Below are the code and all the weights of a small trained network. Each question names an input and a target symbol and asks about switching units off, where a switched-off unit gives its printed mean instead of its output.

import numpy as np


def w(rows, s, z=0):
    codes = np.array(rows[::2]) - 128.0
    scale = np.full(codes.shape[1], s)
    scale[-1] = z or s
    return codes * scale


def f(y):
    return y / 2 * (1 + np.tanh(0.7978845608 * (y + 0.044715 * y**3)))


def softmax(a):
    e = np.exp(a - a.max(-1, keepdims=True))
    return e / e.sum(-1, keepdims=True)


def log_softmax(a):
    a = a - a.max(-1, keepdims=True)
    return a - np.log(np.exp(a).sum(-1, keepdims=True))


def net(x, mask):
    ids = ['δηθλμξπσφψω'.index(c) for c in x.split()]
    T = len(ids)
    res = E[ids] + P[:T]
    u = 0
    for l in range(3):
        r = res
        for j in range(2):
            rows = slice(3 * j, 3 * j + 3)
            q, k, v = (r @ M[l][rows].T for M in (Q, K, V))
            z = softmax(np.where(np.tri(T) > 0, q @ k.T / 3**0.5, -1e9)) @ v
            o = O[l][rows]
            res = res + np.where(mask[u + j], z, o[:, -1]) @ o[:, :-1]
        u += 2
        y = f(res @ A[l][:, :-1].T + A[l][:, -1])
        res = res + np.where(mask[u : u + 4], y, B[l][:, -1]) @ B[l][:, :-1]
        u += 4
    return log_softmax(res[-1] @ U[:, :-1].T + U[:, -1])


Q, K, V, O, A, B = {}, {}, {}, {}, {}, {}
E = w([
[152,138,136,144,148,186,159,167,97],'δ',
[95,209,107,176,153,187,139,164,80],'η',
[134,60,70,33,6,122,183,184,141],'θ',
[129,104,202,120,110,176,140,158,112],'λ',
[62,90,74,86,168,131,176,175,144],'μ',
[153,86,12,131,169,145,136,153,134],'ξ',
[103,104,225,96,164,111,153,156,149],'π',
[148,68,129,120,181,70,79,185,113],'σ',
[176,201,100,79,149,73,113,217,81],'φ',
[214,234,117,175,155,47,110,141,164],'ψ',
[194,102,176,118,240,178,222,88,191],'ω',
],0.018)
P = w([
[145,83,191,183,29,71,220,153,41],'0',
[85,59,140,188,56,243,64,211,239],'1',
[132,130,120,90,138,125,73,11,97],'2',
[156,18,108,215,95,33,165,101,65],'3',
[202,146,140,224,155,204,62,254,226],'4',
[176,199,116,56,248,139,85,63,107],'5',
[156,134,109,196,247,34,247,187,119],'6',
],0.0096)
Q[0] = w([
[157,64,111,158,174,56,223,192,32],'0.h1',
[89,143,112,254,108,122,173,240,70],'0.h1',
[73,117,171,177,72,141,105,114,54],'0.h1',
[148,158,113,104,143,201,83,225,215],'0.h2',
[122,150,103,29,178,144,48,128,114],'0.h2',
[50,210,143,27,97,149,7,32,160],'0.h2',
],0.0074)
K[0] = w([
[115,86,143,76,245,56,93,171,155],'0.h1',
[101,166,157,86,137,89,58,254,126],'0.h1',
[25,84,145,129,29,57,71,127,99],'0.h1',
[137,98,157,156,99,148,183,170,21],'0.h2',
[35,234,104,165,119,147,158,156,82],'0.h2',
[100,121,103,176,85,192,97,86,83],'0.h2',
],0.0085)
V[0] = w([
[111,168,91,164,105,54,23,152,188],'0.h1',
[65,187,65,104,142,169,116,66,72],'0.h1',
[35,100,3,157,137,137,112,169,75],'0.h1',
[117,206,102,226,87,131,195,86,137],'0.h2',
[82,173,65,152,140,173,94,18,114],'0.h2',
[144,100,85,127,38,74,134,103,121],'0.h2',
],0.0051)
O[0] = w([
[30,35,40,72,79,114,146,156,218,59],'0.h1',
[116,63,18,150,211,170,150,214,69,32],'0.h1',
[219,163,9,224,135,113,210,193,105,125],'0.h1',
[236,119,75,137,58,63,57,214,67,104],'0.h2',
[115,130,117,97,115,237,2,209,143,2],'0.h2',
[190,225,92,144,115,219,199,23,178,118],'0.h2',
],0.0052,0.0057)
A[0] = w([
[154,188,137,197,154,212,2,157,176,46],'0.n1',
[158,92,250,158,47,115,63,157,240,114],'0.n2',
[100,106,79,115,133,191,85,154,212,251],'0.n3',
[140,102,194,170,154,140,121,132,248,168],'0.n4',
],0.0065,0.0022)
B[0] = w([
[42,64,129,5,143,90,163,161,136,159],'0.n1',
[52,157,67,127,206,144,140,115,102,217],'0.n2',
[77,85,158,20,76,122,119,170,5,175],'0.n3',
[244,46,19,132,12,120,125,254,74,253],'0.n4',
],0.0084,0.0053)
Q[1] = w([
[116,146,149,175,197,110,169,113,90],'1.h1',
[152,85,94,70,136,162,71,118,72],'1.h1',
[84,125,179,150,98,198,43,88,149],'1.h1',
[91,141,30,12,36,91,43,164,254],'1.h2',
[167,186,149,167,119,85,162,235,72],'1.h2',
[100,124,91,186,239,79,174,60,231],'1.h2',
],0.0062)
K[1] = w([
[183,125,125,107,254,102,135,150,195],'1.h1',
[105,64,188,99,138,112,191,126,207],'1.h1',
[77,95,129,183,118,91,151,76,17],'1.h1',
[23,178,114,108,39,130,96,79,88],'1.h2',
[131,57,151,93,187,152,237,172,128],'1.h2',
[75,150,90,217,251,33,14,181,204],'1.h2',
],0.0059)
V[1] = w([
[181,117,134,112,111,18,213,166,127],'1.h1',
[24,88,176,146,117,2,156,137,104],'1.h1',
[60,127,17,126,169,203,106,14,91],'1.h1',
[52,160,98,118,119,167,100,113,32],'1.h2',
[139,115,173,22,159,102,41,143,56],'1.h2',
[167,97,162,84,119,174,159,131,115],'1.h2',
],0.0064)
O[1] = w([
[139,50,66,189,198,134,40,83,3,255],'1.h1',
[132,172,173,159,193,127,181,121,149,139],'1.h1',
[181,139,127,129,63,74,161,86,190,58],'1.h1',
[121,130,172,123,116,112,93,182,49,81],'1.h2',
[100,99,215,129,197,107,104,139,141,101],'1.h2',
[76,150,120,53,85,29,125,107,119,174],'1.h2',
],0.0075,0.0098)
A[1] = w([
[197,166,254,165,84,232,59,74,101,216],'1.n1',
[104,131,75,158,63,115,158,247,137,6],'1.n2',
[99,77,135,200,140,138,169,169,174,149],'1.n3',
[125,111,27,121,161,169,79,128,170,250],'1.n4',
],0.0075,0.0018)
B[1] = w([
[145,203,100,106,42,255,212,108,173,147],'1.n1',
[219,166,201,238,122,187,88,85,113,232],'1.n2',
[167,139,69,113,54,62,78,113,143,173],'1.n3',
[135,214,248,139,60,95,198,114,146,254],'1.n4',
],0.0099,0.0077)
Q[2] = w([
[119,98,79,156,172,137,206,223,137],'2.h1',
[93,130,83,118,140,90,130,51,128],'2.h1',
[126,134,185,201,115,66,145,95,74],'2.h1',
[133,93,112,240,140,29,174,85,2],'2.h2',
[93,128,101,114,128,152,143,173,113],'2.h2',
[170,157,255,170,86,135,135,242,71],'2.h2',
],0.0098)
K[2] = w([
[184,182,107,88,218,117,159,145,160],'2.h1',
[122,155,149,116,94,74,95,116,255],'2.h1',
[183,137,129,102,129,139,136,226,121],'2.h1',
[204,143,156,95,162,102,137,169,159],'2.h2',
[100,174,124,108,112,127,50,101,147],'2.h2',
[115,163,138,166,216,150,202,131,87],'2.h2',
],0.0091)
V[2] = w([
[135,45,162,170,190,100,121,15,84],'2.h1',
[114,91,119,182,83,209,156,118,171],'2.h1',
[97,227,107,93,148,165,175,102,72],'2.h1',
[51,175,125,164,181,101,109,97,114],'2.h2',
[110,24,3,140,113,201,162,175,127],'2.h2',
[151,144,171,24,174,186,248,113,144],'2.h2',
],0.0067)
O[2] = w([
[72,159,109,193,94,137,81,86,201,254],'2.h1',
[133,183,105,141,235,95,163,124,178,158],'2.h1',
[202,111,192,142,60,29,169,122,138,164],'2.h1',
[178,171,91,64,159,24,187,211,128,115],'2.h2',
[74,133,167,136,102,222,180,216,116,125],'2.h2',
[211,2,96,140,126,218,149,160,141,75],'2.h2',
],0.0095,0.0074)
A[2] = w([
[167,183,57,164,60,95,92,148,35,67],'2.n1',
[167,159,24,121,161,56,28,53,190,17],'2.n2',
[103,212,198,135,50,53,141,242,253,37],'2.n3',
[148,112,167,122,156,223,46,118,199,3],'2.n4',
],0.0066,0.0052)
B[2] = w([
[151,96,120,5,163,157,167,82,175,245],'2.n1',
[103,57,139,123,83,166,134,187,203,206],'2.n2',
[40,81,87,158,129,159,131,124,96,178],'2.n3',
[81,213,131,62,146,43,151,153,121,145],'2.n4',
],0.011)
U = w([
[177,74,69,156,161,140,109,113,86,156],'δ',
[170,138,101,58,97,66,125,170,68,231],'η',
[207,193,79,145,83,130,130,113,166,94],'θ',
[167,138,225,51,135,201,94,101,141,167],'λ',
[143,80,132,49,142,173,178,154,183,21],'μ',
[132,168,187,167,73,19,155,139,93,136],'ξ',
[167,109,219,145,147,108,172,173,169,81],'π',
[129,112,83,67,69,160,155,118,94,19],'σ',
[157,165,2,148,162,89,212,150,97,102],'φ',
[119,110,154,85,131,213,213,200,143,93],'ψ',
[149,174,112,156,40,108,94,191,186,254],'ω',
],0.007,0.0046)

Each question gives the input, a string of symbols that net reads in full, and the target symbol t.
The units are the heads (3 rows each of Q, K, V and O) and the neurons (one row each of A and B). Each row of codes is followed by its name. A weight is (code - 128) times the scale printed after its matrix; where a second scale follows, it is the last column's (O, A, B and U).
mask holds one flag per unit, layer by layer, with each layer's heads first. A switched-off unit (its flag False) gives its mean, the last column of its rows in O or B, instead of its output. The means were averaged over made-up inputs and are rounded, as every weight is.
A unit's drop is (log p(t) with every unit on - log p(t) with that unit switched off) / (log p(t) with every unit on - log p(t) with every unit switched off).
The circuit of an input: a set's keep is (log p(t) with only the set's units on - log p(t) with every unit switched off) / (log p(t) with every unit on - log p(t) with every unit switched off). Starting from the 12 units with the biggest drops (on a tie, the unit counted first), units are removed one at a time, each time the one whose removal leaves the highest keep (on an exact tie, the one counted first), for as long as the keep stays at least 0.8.
circuit, biggest first: the units of the circuit, biggest drop first
k most important neurons: the k neurons with the biggest drops, biggest first
top k neurons in layer l: the k neurons of layer l with the biggest drops, biggest first
which heads matter: for each layer, one digit per head in row order, 1 if its drop is at least 0.15 and else 0, layers parted by /
input ξ ξ ξ μ μ ξ μ, target θ: 2 most important neurons -> 1.n2, 0.n3
input ω σ μ ξ φ η, target η: top 2 neurons in layer 0 -> 0.n4, 0.n1
input μ ω ω ψ δ, target ψ: 2 most important neurons -> 1.n4, 0.n4
input ξ μ μ ω η ξ δ, target θ: circuit, biggest first -> 1.h1, 0.h1, 1.n2
input μ μ δ σ θ, target ψ: 4 most important neurons -> 1.n4, 1.n2, 0.n4, 2.n3
input ω ω μ π, target δ: circuit, biggest first -> 2.h2
input μ ξ σ δ, target ω: which heads matter -> 11 / 10 / 11
input π φ σ π ω, target μ: 2 most important neurons -> 2.n1, 0.n4
input φ μ φ μ, target η: which heads matter -> 10 / 00 / 11
input ω δ ψ, target λ: 3 most important neurons -> 0.n4, 1.n1, 0.n3
input μ π ξ, target φ: 3 most important neurons -> 0.n4, 1.n4, 1.n3
input μ ξ ω η ξ, target ψ: circuit, biggest first -> 2.h2, 1.n4, 1.h1, 2.n3
input μ π μ μ μ, target ψ: circuit, biggest first -> 2.h2, 1.n4, 1.h1
input μ μ ξ ω σ μ δ, target ω: most important neuron -> 1.n2
input ω λ δ ψ, target μ: circuit, biggest first -> 2.n2, 2.n1, 1.n4
input σ ω φ, target λ: circuit, biggest first -> 0.n4, 2.h2
input δ ξ μ ψ, target μ: circuit, biggest first -> 2.n2, 2.n1, 2.h2
input ψ π ψ μ ω, target η: which heads matter -> 10 / 10 / 01
input ψ σ ω σ μ, target η: 2 most important neurons -> 0.n3, 1.n2
input μ σ μ, target ξ: circuit, biggest first -> 0.n4, 1.n2, 2.h2
input π ω π μ θ, target μ: which heads matter -> 11 / 11 / 01
input σ ψ ψ ω ψ δ μ, target μ: circuit, biggest first -> 2.n2, 2.h2, 2.n1
input φ ψ μ μ, target μ: 3 most important neurons -> 2.n2, 1.n4, 0.n4
input δ σ ω δ ω ω ω, target δ: circuit, biggest first -> 0.n4, 1.h1
input ω σ ω ξ θ ψ, target λ: circuit, biggest first -> 0.h1
input ψ φ μ θ θ δ ω, target δ: circuit, biggest first -> 0.h1, 2.h2
input μ ξ ξ μ ω, target ψ: which heads matter -> 10 / 10 / 01
